Here is a tiny trained network, its code and every weight. The questions are about switching its units off for an input and a target symbol, where a switched-off unit gives its printed mean instead of its output.

import numpy as np


def w(rows, s, z=0):
    codes = np.array(rows[::2]) - 128.0
    scale = np.full(codes.shape[1], s)
    scale[-1] = z or s
    return codes * scale


def f(y):
    return y / 2 * (1 + np.tanh(0.7978845608 * (y + 0.044715 * y**3)))


def softmax(a):
    e = np.exp(a - a.max(-1, keepdims=True))
    return e / e.sum(-1, keepdims=True)


def log_softmax(a):
    a = a - a.max(-1, keepdims=True)
    return a - np.log(np.exp(a).sum(-1, keepdims=True))


def net(x, mask):
    ids = ['ΓΞΨαεημπτω'.index(c) for c in x.split()]
    T = len(ids)
    res = E[ids] + P[:T]
    u = 0
    for l in range(3):
        r = res
        for j in range(3):
            rows = slice(2 * j, 2 * j + 2)
            q, k, v = (r @ M[l][rows].T for M in (Q, K, V))
            z = softmax(np.where(np.tri(T) > 0, q @ k.T / 2**0.5, -1e9)) @ v
            o = O[l][rows]
            res = res + np.where(mask[u + j], z, o[:, -1]) @ o[:, :-1]
        u += 3
        y = f(res @ A[l][:, :-1].T + A[l][:, -1])
        res = res + np.where(mask[u : u + 8], y, B[l][:, -1]) @ B[l][:, :-1]
        u += 8
    return log_softmax(res[-1] @ U[:, :-1].T + U[:, -1])


Q, K, V, O, A, B = {}, {}, {}, {}, {}, {}
E = w([
[203,106,22,128,78],'Γ',
[184,231,149,88,169],'Ξ',
[155,140,124,141,209],'Ψ',
[139,92,112,7,118],'α',
[154,74,183,114,225],'ε',
[83,64,60,101,75],'η',
[186,33,142,111,120],'μ',
[47,69,119,161,99],'π',
[147,156,119,190,132],'τ',
[114,156,99,65,253],'ω',
],0.017)
P = w([
[137,190,182,179,108],'0',
[176,134,145,160,158],'1',
[182,151,147,172,175],'2',
[253,115,117,164,225],'3',
[145,234,168,175,171],'4',
[215,182,137,153,199],'5',
[145,248,160,163,173],'6',
],0.004)
Q[0] = w([
[198,157,61,115,170],'0.h0',
[131,72,138,178,92],'0.h0',
[161,69,128,94,102],'0.h1',
[142,182,148,94,181],'0.h1',
[141,187,15,100,155],'0.h2',
[14,188,185,254,92],'0.h2',
],0.007)
K[0] = w([
[175,125,101,194,199],'0.h0',
[159,46,203,41,118],'0.h0',
[131,76,161,141,96],'0.h1',
[158,140,127,149,161],'0.h1',
[118,160,154,94,177],'0.h2',
[2,220,121,189,113],'0.h2',
],0.0086)
V[0] = w([
[2,134,158,138,107],'0.h0',
[58,85,137,138,201],'0.h0',
[40,99,48,144,124],'0.h1',
[149,133,92,162,61],'0.h1',
[173,104,127,147,101],'0.h2',
[132,186,168,188,93],'0.h2',
],0.0081)
O[0] = w([
[243,86,94,121,181,3],'0.h0',
[134,101,62,94,174,135],'0.h0',
[81,140,184,138,115,96],'0.h1',
[112,235,143,107,156,97],'0.h1',
[3,146,188,134,85,142],'0.h2',
[116,99,75,143,177,50],'0.h2',
],0.0063,0.0069)
A[0] = w([
[136,89,195,128,128,183],'0.n0',
[96,78,133,75,106,90],'0.n1',
[107,148,97,136,179,107],'0.n2',
[127,175,176,186,117,253],'0.n3',
[178,75,201,94,19,71],'0.n4',
[99,47,105,216,104,31],'0.n5',
[131,109,54,85,125,124],'0.n6',
[122,156,89,78,255,72],'0.n7',
],0.0086,0.0028)
B[0] = w([
[96,96,182,110,223,157],'0.n0',
[101,225,129,73,219,145],'0.n1',
[161,140,91,68,52,151],'0.n2',
[134,46,145,85,183,175],'0.n3',
[20,200,149,213,1,180],'0.n4',
[87,160,45,122,203,131],'0.n5',
[61,68,96,80,30,174],'0.n6',
[91,118,69,27,109,253],'0.n7',
],0.0067,0.0047)
Q[1] = w([
[246,177,154,156,56],'1.h0',
[17,108,43,13,94],'1.h0',
[67,197,254,123,125],'1.h1',
[125,33,38,231,23],'1.h1',
[147,8,68,203,30],'1.h2',
[96,176,96,72,179],'1.h2',
],0.0061)
K[1] = w([
[169,155,27,129,40],'1.h0',
[216,124,112,101,248],'1.h0',
[101,160,107,112,82],'1.h1',
[98,49,202,146,95],'1.h1',
[59,211,255,59,160],'1.h2',
[131,158,176,111,115],'1.h2',
],0.0065)
V[1] = w([
[58,218,132,152,246],'1.h0',
[149,98,144,126,137],'1.h0',
[133,87,117,174,109],'1.h1',
[121,115,127,148,175],'1.h1',
[130,150,136,127,151],'1.h2',
[54,178,142,117,194],'1.h2',
],0.012)
O[1] = w([
[136,60,39,46,146,129],'1.h0',
[174,129,189,100,108,138],'1.h0',
[112,124,67,148,114,2],'1.h1',
[80,190,151,122,80,93],'1.h1',
[115,248,254,243,126,93],'1.h2',
[26,233,179,91,249,168],'1.h2',
],0.0059,0.0032)
A[1] = w([
[75,195,164,137,120,22],'1.n0',
[79,43,42,105,86,63],'1.n1',
[215,181,123,234,212,250],'1.n2',
[178,61,203,27,233,89],'1.n3',
[93,46,168,254,127,230],'1.n4',
[125,218,143,146,167,252],'1.n5',
[123,166,131,201,77,185],'1.n6',
[112,172,191,230,182,138],'1.n7',
],0.0067,0.004)
B[1] = w([
[147,172,133,154,59,127],'1.n0',
[67,254,115,204,123,178],'1.n1',
[78,118,135,32,179,157],'1.n2',
[228,99,166,205,71,254],'1.n3',
[11,93,89,69,135,169],'1.n4',
[214,83,182,47,169,170],'1.n5',
[167,101,43,104,121,177],'1.n6',
[94,109,115,66,58,147],'1.n7',
],0.0077,0.0075)
Q[2] = w([
[108,167,214,144,183],'2.h0',
[89,81,162,206,181],'2.h0',
[146,163,88,189,169],'2.h1',
[72,144,164,166,131],'2.h1',
[126,116,64,138,109],'2.h2',
[86,92,78,2,121],'2.h2',
],0.01)
K[2] = w([
[134,91,71,106,139],'2.h0',
[117,176,82,80,142],'2.h0',
[159,161,84,103,148],'2.h1',
[149,133,147,44,142],'2.h1',
[110,146,99,248,151],'2.h2',
[135,32,174,146,128],'2.h2',
],0.014)
V[2] = w([
[103,254,91,90,117],'2.h0',
[153,151,101,92,140],'2.h0',
[109,92,77,64,119],'2.h1',
[87,151,155,159,149],'2.h1',
[98,160,55,48,155],'2.h2',
[129,147,67,142,78],'2.h2',
],0.0079)
O[2] = w([
[120,199,70,121,108,3],'2.h0',
[113,168,96,164,142,139],'2.h0',
[161,136,208,146,150,210],'2.h1',
[45,128,91,208,93,75],'2.h1',
[2,146,97,97,152,113],'2.h2',
[111,159,86,112,115,75],'2.h2',
],0.0077,0.0053)
A[2] = w([
[246,116,246,103,160,196],'2.n0',
[171,139,117,140,17,220],'2.n1',
[69,19,164,113,227,178],'2.n2',
[110,197,150,118,32,107],'2.n3',
[2,48,171,148,77,207],'2.n4',
[51,220,163,12,138,92],'2.n5',
[39,110,93,146,106,155],'2.n6',
[189,78,161,170,116,3],'2.n7',
],0.0081,0.0047)
B[2] = w([
[137,183,116,194,135,254],'2.n0',
[131,1,74,210,161,167],'2.n1',
[67,7,118,131,110,185],'2.n2',
[42,25,131,90,53,145],'2.n3',
[105,174,180,184,162,167],'2.n4',
[184,145,113,51,106,176],'2.n5',
[103,227,107,141,118,153],'2.n6',
[76,205,69,43,93,169],'2.n7',
],0.0072,0.017)
U = w([
[83,64,20,144,48,131],'Γ',
[150,195,160,138,138,108],'Ξ',
[138,12,148,173,184,248],'Ψ',
[144,91,202,45,1,98],'α',
[171,107,156,183,59,118],'ε',
[98,210,106,156,80,102],'η',
[69,101,186,140,74,90],'μ',
[63,122,69,149,205,89],'π',
[83,1,109,56,161,3],'τ',
[156,108,62,46,154,153],'ω',
],0.0078,0.0058)

Each question gives the input, a string of symbols that net reads in full, and the target symbol t.
The units are the heads (2 rows each of Q, K, V and O) and the neurons (one row each of A and B). Each row of codes is followed by its name. A weight is (code - 128) times the scale printed after its matrix; where a second scale follows, it is the last column's (O, A, B and U).
mask holds one flag per unit, layer by layer, with each layer's heads first. A switched-off unit (its flag False) gives its mean, the last column of its rows in O or B, instead of its output. The means were averaged over made-up inputs and are rounded, as every weight is.
A unit's drop is (log p(t) with every unit on - log p(t) with that unit switched off) / (log p(t) with every unit on - log p(t) with every unit switched off).
The circuit of an input: a set's keep is (log p(t) with only the set's units on - log p(t) with every unit switched off) / (log p(t) with every unit on - log p(t) with every unit switched off). Starting from the 12 units with the biggest drops (on a tie, the unit counted first), units are removed one at a time, each time the one whose removal leaves the highest keep (on an exact tie, the one counted first), for as long as the keep stays at least 0.8.
units of the circuit, in order: the units of the circuit, biggest drop first
top k neurons: the k neurons with the biggest drops, biggest first
k most important neurons of layer l: the k neurons of layer l with the biggest drops, biggest first
heads that matter: for each layer, one digit per head in row order, 1 if its drop is at least 0.15 and else 0, layers parted by /
input ω ω ω Γ ω, target Γ: units of the circuit, in order => (1.h2 2.h0)
input ω Γ η Γ ω, target Γ: heads that matter => 000 / 001 / 100
input Γ π Γ ω ω, target ω: units of the circuit, in order => (0.n7 2.n5)
input τ ε μ Ξ π, target Ψ: most important neuron of layer 0 => (0.n4)
input α α α Γ Γ Γ α, target Γ: units of the circuit, in order => (1.h2 2.n1)
input ω ε Γ Γ, target ε: heads that matter => 000 / 111 / 101
input α ε μ Γ Γ α α, target ε: top 2 neurons => (1.n3 2.n0)
input α μ Γ Γ Γ ε π, target Ψ: units of the circuit, in order => (2.h2 1.n3 2.n7 0.n4)
input ω Ψ Γ Ψ Ψ ε τ, target Ψ: heads that matter => 000 / 000 / 101
input Γ α π Γ, target α: 2 most important neurons of layer 0 => (0.n1 0.n0)
input ω Γ ω α η, target η: 2 most important neurons of layer 1 => (1.n3 1.n1)
input η ε Ξ Ψ ω, target Ψ: heads that matter => 010 / 000 / 100
input Γ Γ α ε Γ η, target Ψ: top 2 neurons => (1.n3 0.n0)
input Γ Γ Γ μ, target μ: top 4 neurons => (0.n4 2.n4 1.n4 1.n3)
input ε Γ Γ Γ, target ε: heads that matter => 000 / 100 / 101
input Ξ ε Γ, target Ψ: top 3 neurons => (1.n3 2.n1 0.n6)
input ε Γ μ ω Ψ ω, target ε: heads that matter => 000 / 100 / 001
input ω ω Ξ, target Ξ: top neuron => (2.n0)
input μ ε α, target Ψ: heads that matter => 000 / 000 / 100
input α Γ ε Γ τ α, target ε: heads that matter => 000 / 001 / 001
input ω ε Γ Ξ ω, target ε: top 2 neurons => (1.n3 2.n0)
input Γ Γ α Γ ω, target ω: 4 most important neurons of layer 2 => (2.n0 2.n5 2.n2 2.n4)
input Γ ω Γ, target ω: top 2 neurons => (1.n3 0.n7)
input μ Γ α μ α Γ, target α: 2 most important neurons of layer 0 => (0.n1 0.n4)
input α α η π, target π: 2 most important neurons of layer 0 => (0.n4 0.n5)
input π ε Γ Γ Γ Γ α, target Ψ: most important neuron of layer 1 => (1.n3)
